Each row is followed by the band that its hidden value falls in (each part has its own value, ranges and names):
[ -12  123   -4 -138 -176    2   27    7   71   40 -105  -75 -154   51
   28   52   26   36  -13 -126  -11  133 -133  -86   20  139   50   76
 -182   36  -34  -68  -35  -46   50  -65  -37  -33   66  108  136  127
  -17  -70  -25  -51   68    7  185  -56   89   30  -75   83   72   97
   23] => <85>
[ 122 -193  -16  234  -32  -52  -68  153  166  160    4 -124  -13  188
   92  -74 -106  -14  -42  -52   68  -69  -38  -37   94    9  118  124
   36 -133  144  -22 -116   98  -44  -52    7  153  -17 -149  -70  -25
  253  -43  -29  102    2   41   21 -134   56  189  -39  -56  101  112
    0] => <71>
[ -46    4  143   99 -169  -63 -195  -88   43 -102 -112  145   40  -61
  -14  -78  150  103  -55   45 -178  -81  -17   38   28   91 -100   58
   21  120  112 -161  230  -12  -47   93   12   78  -14  151   52  199
 -194   44  -85 -115  -16 -130    5  188   44  151  234 -241   49   97
  -39] => <61>
[  64   25  162  -28   61   81 -111 -161  -22   67   64 -199   17  -66
  -69  103   87  -19  -26  -90  -65  -73   27   87  133   70  151  -64
   85  -35   32  -42   93  -88  -24   56   86   18 -120 -101  133 -108
   80   57  -13   21  -61 -123 -106  253  -65   64 -103  -65   23  -11
    3] => <66>
[  67 -160   -1   66  159  -37   26  116  132  121   10 -134  -44  107
  -20   47  -48   -4   99  -92  176  -53  -63  -92   75    3  177   77
    5 -114   71   56 -144  -32  -42  -97    1  116  -86 -125  -73  -73
  190 -105  -45   80  -61   46  -94 -113   71  -19 -174   71  165   17
    2] => <56>
[ -52   71   55  104  166  -24 -233 -235   17 -210   27   25  100  -57
   86    3  -16  117   15   45 -170  -77  156   64  182  169  -89   -6
  112 -106   62   56  229 -116  -95   69 -163 -103 -124 -238 -290 -173
  259  163  -80   16  -14 -173  -48  136   30   38  181  -94  -31  -24
  -58] => <54>
[  14  203   13 -125  155   66  -90 -153   45 -164 -227    1   -7 -148
  -98    9   28   77  -10   48 -209  -20  -44  -17  339  187   67 -170
 -198   29  -80   27  131 -212   55  177   17   90 -127   51  -63    9
  -94  -38  -67   -5  -55  -25   26   80   40  152   71  -65   27   11
  -13] => <85>
[  17  126  -31  -39  -79  -52   13    0 -171  188   85  122  -59  -71
  333 -134  -41  -59   -3  232 -221  138  113 -187 -111  -71  -16  -40
   98  191  146 -211 -215 -129   -4 -333  163  140  375  229   -9  132
  -20 -153   36   -9 -111  -65  100  -64 -148  -83   30 -168   39 -130
   90] => <53>
[  69  205  166   37  234 -150 -197  130   94 -339 -105  161 -103   14
   56   98   86   28  200  118   54  -44  -58 -145  298  200   33  -33
  -84   70  186  107   99   35    4   56   26  230  -68  -20 -134   -4
  -27   40 -139   32   -3  134  -42  -10  -81   35   62   -8  138  -48
  -62] => <56>
[  52   92  -54  -41  -78  -70   -6  222  115   -2   51 -162  -79  110
   79   50  143  214  -49   50  165   -4  -18 -108   66  -10   38    6
    6  124  192 -168  146  -83  -36  107  127  -88  -69  -26   12   47
  146  144 -237 -111  -31   13   69    9  -41  107  -24   84  164  216
  -40] => <56>
[ 143    5  117   52  353  -19  -10  186   69   35  -26 -218 -143   43
 -116  -24 -146   77  -66  -22  -58 -105  -90   91   60  -11   34 -183
   21 -133  -59   39  -17  216  -72  232   27  249 -112   99 -195   64
    4  -91    5  292   50   27 -108   35   38  121  110   -6   79 -215
  145] => <56>
[-133  166  242 -165  186  132  133   82  120   81   34 -135 -213  -36
  -11  115    2  132    5   59   28  -33 -142  -10  -27  -20   46  -85
   -4  125  116 -142   44   10 -214  127   -8  315 -173   56  -53  190
  148   16 -300   91  187  -46   58  -25 -140   32 -114  -30   61  -37
   89] => <77>
[  55 -140   -1  137  145  -68  -27  273   74   36  -18 -289 -183   83
  -67   44 -160   49 -103  -65   84  -66   46  -92   27  113   58  -63
 -116 -103  -78   30  -55  -55  -18   54 -110 -153    5  -38 -117   -3
  155  -94 -101  121  -41  -31  118  -37  -12  135   10  104   14   58
  -42] => <71>
[ -42  -37   81   90  292   51  -46   -8  -18  -84    2   40   24  -25
   86 -127 -162 -132  -88  -92  -81 -103   72   49  194  209    0   93
   58  -53   39  -48  -83  107   67  -95  -49  189   71 -206 -116 -221
  228  -24   -9  186  127  -95 -136  -38   -2  113  107 -140  -66  -71
  -31] => <82>
[  41  -53 -101   92  196  -62   15  114    1 -112  -71  -92 -123   45
   45  -42 -240   70  -33 -141  -35   38   20   -1  160  198    1  -34
  -13 -175  -80   70  -95  -86    5   76  -38 -156    1  -59 -291 -310
  198  -12   34  118   19  -45   39   37  133   53  136  116   36   16
  -70] => <54>
[  22  -54 -107   46   51  -92 -104  131   -3   40  151   44  197    2
  283  -12  -52  -54  105  125   25 -114  149  -42  168 -158   27   96
  170   -6  120  -38  -44  -52  -80 -160   17  204   87 -166  -81 -131
  327  -31  -77  168 -192  104  -73 -166 -127  -58  -30 -207   80 -163
   51] => <77>
[  83  223   39  204  155 -101 -237  376  -38 -251  -18   55 -110    6
  101   37 -128  -67 -133   90  173  -41  223 -130  260  128   74 -141
   43   14  185    3  -60 -141   41   60  180 -257  192  -59  -66  -36
  145  -20 -108 -130 -281    6  346  190  -42   68   55   63  -51   12
  -44] => <58>
[ 171 -326    7  204   83   26   13  -29  183  -19  -57  -66  -54   58
  -55  -36    8  -58  -30 -173   52  -16  -45 -221  234  236  169  108
 -162   45 -122    7   27 -160  110  -30  -42  357  130 -149  142 -134
   61 -158   52  134   97   41  -99   -1   19  152 -172 -111    8  124
   -3] => <77>
[ -85    5  110  169  280  -95  -61   19  -80  -64   17   99  -40  -34
   80 -107 -137 -130    4  135  -53  -60  129 -104   78  162  -30   24
   69  -95   91   37 -127   39   67 -199  -10  100   87 -112 -162 -125
  135 -129  -29   93  -35 -100 -176   72  -26    4   98  -55    1 -115
    1] => <61>
[ 173 -239  121    5  -88  127 -221   62  -46  140   92 -447 -140  112
 -200  103    4   37 -243 -395  -17  -32  -18   69  -31  129  159   88
  -56   45   14 -169  -43  -60    5  -17  -23 -292   15  -64  247   27
   47  118  -12  -40   58 -237  113   87  -36  195   -2   15  -70  373
 -200] => <85>
[  77 -139 -105  140  -51 -114  -29   62   44  -75  -56   39   67  140
   56 -191 -132  -37   59 -115  -21   51   31  -58  179  142  -50   60
    6  -98 -196   97   24 -125  113   98  -44   33  135  -16   22 -112
   40 -161  120  127 -196   39   67   47  214  131   54  -24   33  -21
    9] => <61>
[  40  146  190 -129  116   43 -238   99   95 -104  125 -204   -2   32
 -106  173  208  163   34  -17  126 -105   -4  -19  -73  -43   -8  -49
   63  214  276 -148  287  -22 -175  139   -5  -98 -167    1   81  252
   38  190 -292 -137  -60 -161   16  119  -94    7  -47   -7   94  147
  -48] => <77>
[  50   63  139   -3  244   87  -69  312 -101 -170    2   15 -188  -12
  -11   26 -135 -168  -77 -173  136  -77  -22  -58  175  258  140   70
  -24  140  206 -142 -229 -112   85  -62   50   81  166 -117   99 -253
  129   79  -15  -68  101  -26  179   24 -113   34  -18 -161  -54   64
  -53] => <85>
[ -95   22    9   98  -92 -137  -78   63  144  -43  -32   21 -116   38
  109  151  154   98    2  151   24   13   -7 -227   94   44   38   47
  -47   50  199 -140   68  -95 -145 -210  -15 -142   68  -91 -141   -9
  132  109 -198 -152   63  -70   26   99  -52  -56   43   34   76  253
 -111] => <77>
[ -52 -197   13  123 -169 -113  -51 -106   51   33 -103    7    1   10
    1  -59  -11  -56  -70  -77  -69  -43   39  -90  -87  146   43  128
  -70  -45  -43   31    2 -192   55 -208 -148 -106   92   38    9  -71
    9 -121  100    5  -16 -144    3  116  102   11  -18  -46   25   81
  -33] => <71>
[ -89  -32  162   97  201 -115 -146   37  -12 -257  -41    9  -85 -101
   96  -32  -67   63  -99   -3  -57  -94  117   44  115   64  -19    8
   90  -72   12   55   75  120  -27   16  -63   76   18  -52 -278  -44
  149  -41  -74  207   62  -58  -86   32  -25   -4  228   -4  -24 -189
  -56] => <58>
[  24  -52   49   45  298    6 -109   42  -29 -133    5 -125   -3  -72
   13  -91 -110   54  -84  -31 -127  -89   81   48  105   82  -67  -60
   58  -25    8  -59   77  117  -11  102  -26  105  -15  -39 -183  -64
  106  -20  -75  186   46 -106 -180   20  -26  112  218  -89   -6  -89
  -26] => <63>
[  48  -34   63  -20  -31   -6   -3  -98  131   87 -165 -131   27  173
   56 -140  -73  -90  -25 -161  -51   58  -19  -47  -37  272   -7   -7
  -83   22    8    8   14   54   94  -85  -91  -56   30   85   -6   29
   -4 -110   62   33   49  -98  -16   41  128  231  -32  106   20  157
  -84] => <66>
[-192   58   44  -27   79 -151   70  135  224 -140 -289   89 -143   44
  133    9   -6   89   -7   46   31   57  -65 -124  224  181  -86   26
 -240  104 -120  -50   48   41   -9  -44  -49   90  134   69 -246  100
  -17 -116 -240   59  147  122   63  -89   76   81  176   98   12   58
  -72] => <56>
[-163   43  276 -183  -67  -12  -14    0  120   48 -275   -1   -7   86
   23   -3   85 -210 -100  -91  179  -39  -14 -131  -91  258   84  105
 -189  321  179 -116  -67  -82  124 -368  -37  -25  138  126  149  122
 -101 -115  -99 -227  111  -68   38  128  -34   79 -146   24  -57  256
 -116] => <85>
[  70  275   30  212   76  -62 -253  339  -36 -223  115   68  -57   50
  128   21  -91  -18 -120   26  134  -69  188   20  248  138  -10  -27
  138  -28  212  -71   40  -40   22  171  158 -248  113 -167   27  -65
  229  144 -140  -91 -214  -35  346  145   -4  126  105  -13  -18    7
   -6] => <66>
[ -38   47  156 -161 -141 -109 -118  -93  106 -139 -167  227   52  -30
  187   33  273    3   60   53 -120 -105  -48  -65  234   52  119   73
  -60  240   20  -28  137 -113  -12 -182 -130  315  118   63  -42  110
  -98   41   37   91   62  140   67 -148 -122   -1   55 -221   23  -93
  -73] => <53>
[-123  -11  306   44  212  -53  124   60   98  167  -34  -82  -73   19
  -30 -127    2   77  -46   61    6 -170  -27  154 -128   57  -71  -57
  103   30    7  -76   98  185  -42  174   59  279 -167  143  -97  194
  -68  -96 -186  189   57  -67 -180   75    1  204   88  -53  110 -193
   95] => <53>
[  55  -30  -56   42   80 -113    0  143  155   58  -93 -170   55  138
  -27   -8  -29   79  -47  -11  102 -121  -28   24   81   36   31  -31
   -1 -120   68   24   63   59  -18   70   28  -72 -196  -20 -163 -113
  127   14  -63   48  -41   22 -155   99  104  139   27   98  153  100
   -2] => <54>
[ -75  113  -49  -96  233   28 -126   17 -109  -93   46   81   55    2
    1  -39 -128  -62  218 -159  -70   82 -105   78   16   88 -223  208
   64  -73   77 -162 -136  191  -39 -109  -69   -2  116  -85  -26  -88
   38   26  -11 -107   17  -94 -118  -35  233 -195  221 -178   71  -93
   91] => <85>
[-182  126  118 -291  141   27   14  149   13 -320 -216   18 -144 -129
   22   19    9   35  -18 -122  -14  -47 -162   53  226   76   51   31
  -76  119   47 -129    2   46  -14   57  -88  190   19   14 -132  -98
   46   68  -89   54  233   56   50  -90   -2  -53  189 -105    4  -84
  -56] => <54>
[-171   87    5 -101  201    4  189    8  117   83 -221 -140   47   35
  -14   15  -67  -71 -142  -26  124   16   34  -24  367  272    5  -30
 -218   39 -152  -61   -3  -40  176  -40  294  -48  -90  -78   27 -267
  101 -141 -303    7   21    7 -316  302   24  256  -66  241  -15  290
 -116] => <61>
[ 223  171    3  224  255   57 -305  285   56 -157  203  -37    3  102
 -169   52  -40   57 -121 -115  115 -151   84   43  134  108  -46  -21
   81  -38  119  -78  157   11  -39  292   42 -188    1 -153  125  119
   97  145  -99  -53 -193 -141  233  129  123  127   52  -69   10   48
   90] => <58>
[-365   20  156 -256  109   60  302   40  204   65 -315 -321 -105  -92
  -98   92   19   10 -156 -214  258  -81  -87  175  293  162  121   32
 -220 -107 -334  -60   58  120  126  150  -35   78 -169 -163   48  -43
  160 -182 -274   87  159  160  -85   18  118  140  -72  177  -27 -114
   48] => <56>
[ 137   61  -14  105 -242 -122 -107   99  116  -79   13   30 -162  184
  -36   42   59  106   27    9    7   94 -115 -241  -87   87   20   19
  -67   12  119   38   97 -170  -55   13  -82  -97   31  145   82  137
  -34   20   58  -88  -36  -73  234  144  106    5  -78   77  130  218
   27] => <56>
[-159   89  -13 -169 -312  -92  -67 -144  125 -149 -147   64   82  -37
  151  132  265   35  -44  -23   68   19   60 -142  162  128   31  142
 -143  167  -50  -78  248 -238   51 -200 -154 -126  136  -67  116    5
   74   34  -71 -175   16   45  112   96   -4  -80  -66  -20  -34  115
  -43] => <77>
[ -70  219  213 -257   41   55    5   19  109 -107  -43  -50 -191  144
 -227  166   53   46 -137 -327  199   27 -162    0  -93  238   44  135
 -189  106  -76   66   64  -82   70  -30 -109 -140  -75   94  198  136
  -29   11  -47  -23  184 -123  152  154  170  -67 -193  275   -6  163
   26] => <54>
[  40   99  -75 -133 -121   -9   -4   34   18  -34  -25   23  -67   97
  103  -62   35  -56  -29 -175    1  186  -98 -131   52   90   15  159
  -77  112   22 -145  -84   37  122 -199   87   -3  276   63  183   33
  -12  -69   52  -36   60  -37   60  -32  144  -43  -33   70   51  124
    0] => <82>
[ -92 -141   52   -4   56 -123  -61   71  -95  -97   34   27   -4  -52
  225 -146    2    2  -80   93 -135 -136  110   10  235  -34   79  103
  107   44   -9  -49  -45  -96   64 -136  -44  240  152 -179 -183 -203
  224   39  -14  273   32   31  -66 -186 -158   51  208 -222  -25 -152
  -81] => <71>
[ 110   52 -136  245  111 -145 -126   21   18   82   90   59  153  177
  -28 -177 -141   19  -43  -27 -106  -63  136  115   52  166 -189   25
   62 -197 -163   86   78  -43  115  119   53 -253   20  -17  -31  -39
   -8  -46   54  132 -281 -144  -13  139  301  187  159   39   83  -39
   91] => <54>
[ -11 -102   40   35   84  -92   38  156  127   22  -59 -124  -57  134
   52  -17  -77  -13  105  -73  169  -21  -70  -47  100   36  108   66
   21  -91   69   59  -93  -13  -23  -17   11   77  -65 -105 -118 -148
  205  -64  -72   75  -36   62  -38  -35   81   34  -86   82  136   21
  -29] => <71>
[ 137  -23   34   51  170   50 -120 -164  -94   26   72  -20  108  -36
  -31 -103  -76  -86   61  -74 -167  -71   91   16   -7  171   11  -43
   94  -49   12   43   14 -137   54   -6  -73   47  -16   -3   39  -95
    7  -60  159   73 -149 -165  -86   91   36   59  -27 -161   40 -127
   49] => <63>
[  45   62   45   10  175   -6   -9 -129  -66  -70  -54  -20  -44 -111
  -10  -64  -68  -64  219  -24 -193   -1   -6    0  146  225   33 -123
   -2 -161 -125  113   13  -91   59  125 -133  102  -48   -3  -41 -106
  -32 -119  125  135 -141  -26    0  -12   54   51   13 -102   91 -302
   50] => <82>
[ -18   30  146   93  115  105  -69 -170   16   64   19  161    3 -131
   -3   93  -15  -74   13  -59   48   23   53 -100  -71  130   45   97
   17  149  169 -113  -74 -235  -78 -197  151  120   93   65  133   26
   -6 -133  -92 -212  -42 -179  -11  263   12 -145 -213 -134   18   46
   90] => <66>
[   8  -31  148  -88   96  -46 -108 -160  -39  -10   -3   66  101   17
  233  -94    0 -121   44  -56 -179  -25  128    6  124  155    5   47
   32  158  -86   29    2  -58   73 -226  -75  189  197    3  -55  -36
   31  -76   56  252  -12  -24  -61 -110 -114   70   40 -114  -68 -145
  -96] => <58>
[  -5  -20    4  -25  -86   79   74   37 -108  227   71 -267 -157   71
   -3 -142 -219   34 -107 -250  -96  105  -14  124 -179  149  -47   55
   29 -152  -93  -86 -144   91   82   84  -40 -170  -17   98  128  106
   83 -117   21   98  -18 -169  146  -92  142  188   45  104   51   -4
   14] => <66>
[ -58 -142  316  -45  228  107   97  121   96   92   79 -266 -266  123
 -124  -57  -89   37   -3 -140  -81  -30 -228   62  -14   -4   55  -15
   56   -2  -34  -89  -39  210 -152  153  -86  388  -87  -25  -34  118
  105  -18 -133  353  261 -123  -63  -75  -33  160   27  -31    9   -7
  -21] => <82>
[ -68  -14   38 -204   60  -57  -72  -21  -45 -295 -234  -14   60 -181
   29 -117 -105   82  -68 -106 -135  -67   41  115   87  -14  -19  -89
   -6   22 -151  112  131  -58   37  173  -94  133  -55  253 -182    0
  -50 -179   64  225  -61   21  -37   28   66    1  191  -44    9 -259
   -7] => <66>
[ -71   31  -21  -85 -142 -111  -11  -26  117  -41 -201  -26 -124   23
    0   70  128  187  -39  -58  -43   64  -83  -25  286   50   74   28
 -171  -96 -290   36   68  -67   25   41  -97  -35   39   10  -82  189
  -56  -89  -14   31  -44  152  178 -101  175   21  129  100   36  -45
   -5] => <63>
[  37   33   30  -13 -274 -120 -294   14   21 -222  -37  116    7  130
   63  125  126  -51   -1 -141  109   36    9 -202  -23  198   28  255
  -84  151  241  -17   43 -198   32 -331 -141 -286  155  -27  129  -62
   53  129   48 -280   11  -96  164  143   24 -118  -50    2    7  341
 -153] => <71>
[  26 -170  -63  -41 -168   84   34   67    5  187   36 -260   -7   35
   46  -70 -132  -45 -116 -154  -11   35   49 -101 -261   19   25   17
    2  109   81 -180  -54 -177  -43 -111  -90 -139  123  133  145   27
  131 -108    5  -38  -27 -203  134   45  -16   62 -139  -52   -2  179
  -13] => <56>
[ 170  122   66   66  329  141  -42 -145   37   17  -49 -134   -3 -105
  -65   64  -62 -139  113  -44  -91  -78   67  -59  207  392  132 -220
 -101  -55    3   49   47 -189   61  110  -75   42  -98 -115   45 -176
   50  -43   38    7  -90  -74   15   96  -73  181 -191 -104   26 -109
   39] => <77>
[ 130   75   77   29   21   -9 -179   74  -18   32   -9   59    6  -10
   56   14   35 -109  -60  -26   12    0   37  -91  -21  -10   78   14
   38  162  202 -153 -106  -19  -14 -210  168   35  246  144  113  133
  -96  -85   40 -135 -105  -71   72  135   -7  -71  -43 -122   21   12
   52] => <82>
[ 121   63    1    4 -177 -133 -151  231  -18 -160  121   97 -161  273
  -38    3   27  -10  212 -192   63  130 -200 -128   30  131    7  208
    1   -2  103   39  -64  -89   53  -11  -26 -116   99   13  229  -23
  -39  102   84  -16  -91  -37  222  -25  179  -37  -17   79  178  189
  -79] => <54>
[  -9  -65  122   91   47   37 -147   22   78  -66  -52  -81  -98  -85
  -57  127   52   73   26   47   19   -2  -47 -177  -83   27   -6  -13
   -9  132  284 -221   70  -82 -227  -50  -42   53   30   38  -45   78
   20   33 -159 -288   83 -143   -4  245  -64  -92   21 -201   27  181
   13] => <54>
[ 248   98   61  245   27 -249 -303  250 -165 -328  116  254 -161  142
   19 -125    9   10  198  159 -197   11   -6 -236  -31  264 -143  -64
   84  126  281   10   64 -181   36   63  -16  -90  166  183  -23  -81
 -240  184  135  -52 -145 -152  131  182  -54   79  276 -172  146  109
 -114] => <56>
[ -14 -214   51   45  -17   66  128   10 -117  287  -31 -144 -259   68
  -30  -67 -292  -72   -6 -271 -248  152 -187   58 -107  193  -28  102
  -47 -152 -149 -141 -375   96  -44 -143  -80   52  141  133    3 -104
  -30 -130  149  120  203 -126   26  -12  106   60  139  -83   -8   56
  -12] => <56>
[   8   31 -149   42   57  -49  -17  259  126 -255  -42   31 -283  -14
  -93   49  -54   96   14   20  -43   60 -193 -291  106  -16  101    0
 -173  -57   70  -16  -49 -131  -85    6 -106   28   88   17 -100   24
   86  -43  -48   88   79  -70  189 -128  119 -113   10   59  133  112
    5] => <85>
[ 315  -97  181  248  -64    7 -383  -42 -151 -159  171  -29 -321   55
  -46  -36  -20  108 -172  -57 -229  124  -15 -255 -212  104   69   51
   67   50  318  -42  -70   18  -49 -151  -72   71  175  131   20  242
  -45   39  193  -52  154 -278  126   87  -83  -10  126  -84  -17  204
  -59] => <63>
[  47  -30  428 -183  206   64  -38  -45  106  -24 -151 -292 -117   54
 -247   51   22   85   53 -229    5  -71 -186  155  -72  178    6 -128
  -73  130  -58   55  195  119  -59  316  -42  268 -306  258   51  182
 -217  -56 -107  144  135  -50 -163  216  -25  209  -19   31   56   -9
  -30] => <56>
[ 169 -174 -114  332  222  -36 -177  203  -76    5  113  -37   34   19
  104  -77 -285  -79   26   57 -156  -13  117  -62  211    6  -56  -67
  145 -110   75 -104 -151  -30 -122   15  126   64  195 -105 -152 -268
  186  -37    1  104 -160  -69  -51  147  -34   80  190 -240  -18   23
   -2] => <77>
[ -21  141   15  -94  -81   17  -98  -75   48  -82   17   45   10 -144
   83  123   53  150  -83    7 -166  -29   -4   46   51  -26  -59   29
  -60  152  -30 -108  209 -139 -132   67   30  130   -3  151   29   65
   37   38 -150   99   64  -66   62  101  -89  -29   17 -152   18  -34
   85] => <71>
[  58  -47  -38   48  -90  -64    7  -37  166    0 -102   58 -175   -2
  -82  103  113  108  165  -14  -97  103 -227 -234  -24   33   52   27
 -161  -16  -16  -36   23  -80 -140  -71 -106  120   47  180   -7  189
 -166 -119   28  -41   39  -25   52  -13  137 -125  -58  -23  181   52
   54] => <82>
[ 102  162   18 -220    2  146  -80  186  -79 -179   49  -14 -160   70
   -2    6 -296  -46 -131 -216  -74   95 -147  -67 -100  -53   50   13
    9   27  104   39 -185    4 -113  -52 -170  149   83  211   15   57
  194  -67  183  171  149  -82  296  -23   19 -135  -82   -3  -76    7
   93] => <82>
[ 101   97   54   25  -64   21   21  140  214  131 -114 -275 -184  123
  -77  146   45  193   40   23  107   42 -225  -81    2   60   69 -102
  -79  -45  269 -137   64  100 -189  197   76   15 -290   84  -42  116
   60   86 -201 -219   94   24   34  150   17  167  -72   76  208  280
   25] => <54>
[  27  252   17  188  218  -41 -156  238  -18 -127   95  184  -73   -6
   24  206 -123 -114    2   21  136  -74   70  -53  228  177   18   52
   12  -82  148  -17 -119 -104  -52  -77   98 -115   94 -171   14 -224
  198   73  -85 -100  -93   -8  165  217   -6 -113  -48  -65    2  -20
   96] => <54>
[ -39  -97  128   62 -261 -114  -43   38  100   72  -83    2 -219   62
   15   81  152   98   -8 -132   17   59 -131  -39   15   28  116  146
  -40  -19  -41  -88  -40   -8  -57  -91  -26  -17  129   72   62  214
 -100  -42    6  -54   28   24  207  -33  123  -38   45   17   90   31
  -27] => <66>
[ 177 -126  119  186   -5  -33 -202  -60   83   -1  -73  -16  156   -7
  -40  -30   37  -73 -116   -2  -56 -173   76  -22   89  110   71  -30
   11   74  127   -7  153  -34   24   12  113  186  -67   86  110  -34
  -64  -69   23   39  -74  -70 -209  309  -79  218  -39 -176   31  116
  -14] => <53>
[ 286 -134   84  127  154   12 -218   30 -156  -66  120  -64  -78   30
  -53  -64 -178  -59   46 -126 -189  -12   42  -92  -94  156   22  -60
   60    2   55   85  -84 -103  -11  -11 -112   89   70  145   13  -31
  -43  -77  212  156  -84 -156   25   55  -79   50   19 -142   10  -44
  -32] => <61>
[  63  -62   84  -56 -109   -1   14   -5  172   37 -102   15 -140  105
 -109  108   80   -8   98 -197   65   84 -268 -170  -72  140   61  183
 -217  117    1  -47  -28  -51  -28 -136  -82  222   64  153  207  127
 -140 -106   24  -57  165   15   28   25  107  -68 -187  -37  114  154
   71] => <71>
[ 157   20    8  -38  229  101  -99 -166   57    6  -24 -120  121  -64
   86  -24 -133  -59   45  -75 -177  -14   80  -15   -8  138  -32 -128
  -31  103   -9   -6   90 -113  -68    7  -85  140   56   85  -88  -66
   73  -89   36  130   -7 -114  -39   60  -50   56  -86 -156  -25 -113
   78] => <71>
[ -14  150   96  -22  202  134   48 -281  -34   -2 -108  -79  -53  -95
   96 -149 -212  -91  -76    7 -263   96   70  -42   28  308  -38 -168
  -34  -51  -23   14   -9   -2   68  -11  -87  139   20   44 -122  -77
  114 -156   72   98  127 -169  -50  137    0  154    2  -25  -87 -104
   73] => <63>
